Here is a tiny trained network, its code and every weight. The questions are about switching its units off for an input and a class, where a switched-off unit gives its printed mean instead of its output.

import numpy as np


def w(rows, s, z=0):
    codes = np.array(rows[::2]) - 128.0
    scale = np.full(codes.shape[1], s)
    scale[-1] = z or s
    return codes * scale


def f(y):
    return y / 2 * (1 + np.tanh(0.7978845608 * (y + 0.044715 * y**3)))


def log_softmax(a):
    a = a - a.max(-1, keepdims=True)
    return a - np.log(np.exp(a).sum(-1, keepdims=True))


def net(x, mask):
    res = np.array(x, float).reshape(1, 6) / 4 @ E
    y = f(res @ A[0][:, :-1].T + A[0][:, -1])
    res = res + np.where(mask, y, B[0][:, -1]) @ B[0][:, :-1]
    return log_softmax(res[-1] @ U[:, :-1].T + U[:, -1])


A, B = {}, {}
E = w([
[132,109,91,225,153,168,212,147,130,77,88,111],'x0',
[128,143,81,113,112,136,124,141,171,117,144,156],'x1',
[249,68,170,98,78,192,166,140,184,93,174,132],'x2',
[133,229,165,136,101,166,111,53,157,232,104,179],'x3',
[154,155,125,123,117,125,133,129,86,120,118,108],'x4',
[136,126,133,140,139,124,122,145,134,134,132,141],'x5',
],0.018)
A[0] = w([
[194,58,180,109,81,185,226,216,174,86,190,54,72],'n1',
[133,66,101,103,84,53,138,137,93,117,153,138,104],'n2',
[127,77,42,146,206,177,166,172,91,80,116,108,98],'n3',
[108,75,77,190,147,86,163,162,108,67,83,143,164],'n4',
[129,191,134,223,130,176,211,110,155,80,76,135,64],'n5',
[136,137,93,236,122,168,247,105,148,144,67,148,6],'n6',
[110,35,107,48,116,29,91,216,95,63,149,89,253],'n7',
[127,57,55,231,169,113,239,139,114,30,140,96,127],'n8',
[254,56,181,102,70,192,162,84,138,105,174,166,164],'n9',
],0.0083,0.0053)
B[0] = w([
[148,136,105,119,190,30,99,38,49,198,249,174,228],'n1',
[103,49,148,141,132,182,155,89,107,88,172,169,162],'n2',
[166,129,85,96,68,107,132,96,174,153,87,103,208],'n3',
[127,97,85,108,74,52,131,158,108,86,47,49,210],'n4',
[100,98,75,209,208,153,119,195,80,79,175,178,183],'n5',
[69,131,67,182,160,239,159,158,138,79,203,227,186],'n6',
[13,42,110,192,235,214,154,177,71,90,151,169,238],'n7',
[184,146,5,112,106,56,111,70,171,196,110,141,252],'n8',
[227,103,246,170,141,166,205,102,254,129,236,240,217],'n9',
],0.0093,0.027)
U = w([
[14,105,82,182,150,191,116,214,65,65,91,144,250],'0',
[152,178,88,111,126,32,69,11,117,240,157,151,219],'1',
[134,48,143,197,151,179,196,133,125,29,195,153,37],'2',
[210,120,240,93,3,161,104,103,195,148,120,139,1],'3',
[153,101,52,157,85,49,151,124,182,92,28,17,87],'4',
],0.011,0.0053)

Each question gives the input, the list of numbers given to net, and the class t.
The units are the neurons (one row each of A and B). Each row of codes is followed by its name. A weight is (code - 128) times the scale printed after its matrix; where a second scale follows, it is the last column's (A, B and U).
mask holds one flag per neuron, in row order. A switched-off neuron (its flag False) gives its mean, the last column of its row in B, instead of its output. The means were averaged over made-up inputs and are rounded, as every weight is.
A unit's drop is (log p(t) with every unit on - log p(t) with that unit switched off) / (log p(t) with every unit on - log p(t) with every unit switched off).
The circuit of an input: a set's keep is (log p(t) with only the set's units on - log p(t) with every unit switched off) / (log p(t) with every unit on - log p(t) with every unit switched off). Starting from all 9 units, units are removed one at a time, each time the one whose removal leaves the highest keep (on an exact tie, the one counted first), for as long as the keep stays at least 0.8.
circuit, biggest first: the units of the circuit, biggest drop first
unit that matters most: the unit with the biggest drop
k most important neurons: the k neurons with the biggest drops, biggest first
drop of u: that unit's drop, to one decimal
input [7,3,-2,-7,-8,-2], class 4: 2 most important neurons => [n8, n4]
input [-3,4,5,2,-8,4], class 3: circuit, biggest first => [n7, n9]
input [8,8,-1,-6,3,-4], class 4: unit that matters most => n8
input [1,4,-1,-1,-3,-5], class 4: 2 most important neurons => [n1, n7]
input [-3,8,7,1,1,-6], class 3: circuit, biggest first => [n9, n7]
input [3,-5,-6,-1,-8,-1], class 4: circuit, biggest first => [n7, n1]
input [2,-8,0,-1,6,-5], class 4: 3 most important neurons => [n1, n7, n9]
input [3,7,6,-5,-4,1], class 1: 2 most important neurons => [n1, n8]
input [2,-1,-3,1,-1,8], class 0: 4 most important neurons => [n1, n8, n9, n3]
input [8,-2,-6,-1,5,8], class 4: 2 most important neurons => [n8, n7]
input [7,2,0,-4,-2,6], class 4: 2 most important neurons => [n4, n8]
input [8,1,0,3,-1,6], class 0: 2 most important neurons => [n9, n6]
input [6,-5,-2,-7,5,4], class 4: 2 most important neurons => [n8, n4]
input [-3,-2,-3,-7,-4,8], class 0: unit that matters most => n7
input [0,3,8,8,4,1], class 3: 2 most important neurons => [n7, n9]
input [7,7,1,0,7,1], class 1: 2 most important neurons => [n8, n7]
input [3,0,-1,5,-2,5], class 0: drop of n9 => 0.8
input [8,-6,5,-5,-5,-4], class 1: drop of n8 => 0.7
input [2,0,4,-2,-3,6], class 1: drop of n1 => 0.4
input [-4,1,-1,-4,-1,8], class 0: circuit, biggest first => [n9]
